Here is a tiny trained network, its code and every weight. The questions are about switching its units off for an input and a class, where a switched-off unit gives its printed mean instead of its output.

import numpy as np


def w(rows, s, z=0):
    codes = np.array(rows[::2]) - 128.0
    scale = np.full(codes.shape[1], s)
    scale[-1] = z or s
    return codes * scale


def f(y):
    return y / 2 * (1 + np.tanh(0.7978845608 * (y + 0.044715 * y**3)))


def log_softmax(a):
    a = a - a.max(-1, keepdims=True)
    return a - np.log(np.exp(a).sum(-1, keepdims=True))


def net(x, mask):
    res = np.array(x, float).reshape(1, 4) / 4 @ E
    y = f(res @ A[0][:, :-1].T + A[0][:, -1])
    res = res + np.where(mask, y, B[0][:, -1]) @ B[0][:, :-1]
    return log_softmax(res[-1] @ U[:, :-1].T + U[:, -1])


A, B = {}, {}
E = w([
[2,109,192,124,97,129,113,140,127,47],'x0',
[131,9,70,126,123,129,59,108,134,146],'x1',
[145,140,212,122,132,134,114,9,91,113],'x2',
[140,43,166,125,161,140,225,142,93,117],'x3',
],0.0096)
A[0] = w([
[78,131,142,127,119,121,121,143,128,119,95],'n0',
[120,191,127,116,145,136,170,144,119,114,109],'n1',
[90,129,141,127,129,119,118,132,133,114,94],'n2',
[130,127,112,133,148,135,107,132,112,109,98],'n3',
[111,196,101,126,114,127,30,148,144,122,44],'n4',
[90,125,131,125,130,131,123,120,118,108,115],'n5',
[46,126,163,133,126,119,95,153,138,120,106],'n6',
[118,137,128,133,120,108,114,126,127,150,72],'n7',
[162,129,101,129,119,132,136,115,133,143,97],'n8',
[133,54,154,131,126,126,236,146,132,129,3],'n9',
[138,131,110,120,124,133,132,153,139,112,83],'n10',
[250,162,84,137,129,121,131,117,130,158,93],'n11',
[76,105,131,132,118,127,108,116,132,118,127],'n12',
[121,124,114,120,112,128,130,178,139,133,104],'n13',
[135,126,149,127,128,122,108,83,128,129,109],'n14',
[143,144,105,115,130,144,133,117,121,137,107],'n15',
[34,134,148,134,113,141,113,131,123,125,119],'n16',
[145,127,154,127,118,123,121,82,142,124,108],'n17',
[121,141,109,134,129,125,124,178,139,137,93],'n18',
[102,140,74,136,132,121,123,226,142,134,108],'n19',
[123,24,83,129,121,121,33,105,137,133,93],'n20',
[124,104,116,132,132,131,100,128,116,128,94],'n21',
[130,164,133,132,111,115,156,127,140,125,107],'n22',
[117,219,141,148,112,132,182,156,132,119,117],'n23',
[103,190,98,134,121,127,62,111,138,143,43],'n24',
[142,134,169,131,134,127,113,45,133,119,107],'n25',
[117,122,108,132,130,133,144,175,122,128,110],'n26',
[124,209,166,119,139,115,153,152,127,136,122],'n27',
[122,139,151,135,129,131,119,62,115,140,104],'n28',
],0.019,0.006)
B[0] = w([
[147,158,127,121,150,124,135,146,166,114,161],'n0',
[119,66,128,122,111,134,116,131,158,169,178],'n1',
[130,146,143,119,140,133,130,150,156,103,152],'n2',
[144,128,127,141,124,126,134,118,132,137,128],'n3',
[137,89,173,141,216,116,127,97,13,106,204],'n4',
[152,167,103,122,156,135,124,141,155,128,154],'n5',
[137,172,110,126,152,115,131,149,201,81,192],'n6',
[134,120,129,130,137,123,140,114,123,116,129],'n7',
[120,158,146,139,145,111,142,138,182,110,162],'n8',
[137,97,180,146,240,123,115,91,4,100,208],'n9',
[118,127,115,120,107,132,140,127,115,124,138],'n10',
[141,191,129,106,183,124,127,176,240,48,249],'n11',
[143,149,137,130,145,112,141,143,185,118,170],'n12',
[130,169,124,126,75,134,128,119,93,129,158],'n13',
[107,161,120,117,78,135,128,133,90,134,162],'n14',
[155,128,114,123,144,118,135,138,133,123,146],'n15',
[149,164,123,107,159,130,129,156,193,82,194],'n16',
[122,144,93,122,85,129,141,125,89,126,162],'n17',
[123,163,102,131,68,123,121,114,107,120,160],'n18',
[100,193,79,112,32,134,129,128,58,126,209],'n19',
[121,24,142,145,90,137,125,115,204,234,232],'n20',
[116,100,144,134,116,142,110,117,148,133,143],'n21',
[107,78,134,129,122,135,113,128,146,140,152],'n22',
[131,62,136,147,101,136,125,115,182,202,205],'n23',
[135,92,175,135,209,142,149,110,28,112,187],'n24',
[101,174,87,121,48,131,132,134,62,130,198],'n25',
[123,157,109,116,82,124,141,115,102,123,160],'n26',
[126,64,131,143,108,126,117,113,176,188,195],'n27',
[123,165,88,130,62,121,127,122,80,126,177],'n28',
],0.025,0.018)
U = w([
[96,29,129,151,92,159,75,129,232,231,251],'0',
[157,218,113,73,188,98,127,227,250,31,105],'1',
[52,225,33,84,6,138,125,124,55,111,135],'2',
[134,99,209,157,254,117,115,76,21,74,12],'3',
],0.0066,0.0012)

Each question gives the input, the list of numbers given to net, and the class t.
The units are the neurons (one row each of A and B). Each row of codes is followed by its name. A weight is (code - 128) times the scale printed after its matrix; where a second scale follows, it is the last column's (A, B and U).
mask holds one flag per neuron, in row order. A switched-off neuron (its flag False) gives its mean, the last column of its row in B, instead of its output. The means were averaged over made-up inputs and are rounded, as every weight is.
A unit's drop is (log p(t) with every unit on - log p(t) with that unit switched off) / (log p(t) with every unit on - log p(t) with every unit switched off).
The circuit of an input: a set's keep is (log p(t) with only the set's units on - log p(t) with every unit switched off) / (log p(t) with every unit on - log p(t) with every unit switched off). Starting from the 12 units with the biggest drops (on a tie, the unit counted first), units are removed one at a time, each time the one whose removal leaves the highest keep (on an exact tie, the one counted first), for as long as the keep stays at least 0.8.
circuit, biggest first: the units of the circuit, biggest drop first
k most important neurons: the k neurons with the biggest drops, biggest first
drop when u is switched off: that unit's drop, to one decimal
input [7,-7,4,-1], class 0: 3 most important neurons : (n23, n27, n11)
input [-6,4,-1,7], class 3: circuit, biggest first : (n9)
input [-5,3,-5,5], class 1: 2 most important neurons : (n11, n4)
input [5,-6,-7,-7], class 2: 2 most important neurons : (n19, n9)
input [7,3,-6,7], class 1: 3 most important neurons : (n6, n4, n16)
input [-1,-5,-1,5], class 0: 4 most important neurons : (n4, n23, n24, n27)
input [-6,4,-3,5], class 1: 2 most important neurons : (n11, n4)
input [5,-6,-2,-3], class 0: 3 most important neurons : (n23, n11, n27)
input [3,-5,5,3], class 0: 2 most important neurons : (n19, n27)
input [6,-6,4,2], class 0: 4 most important neurons : (n11, n23, n27, n1)
input [-1,4,1,-5], class 3: 4 most important neurons : (n4, n24, n23, n27)
input [-5,-3,-6,-8], class 3: drop when n24 is switched off : 0.8
input [-2,-5,8,-1], class 2: drop when n25 is switched off : 0.3
input [5,-3,-8,3], class 2: circuit, biggest first : (n19)
input [-2,1,4,-8], class 3: drop when n27 is switched off : 0.0
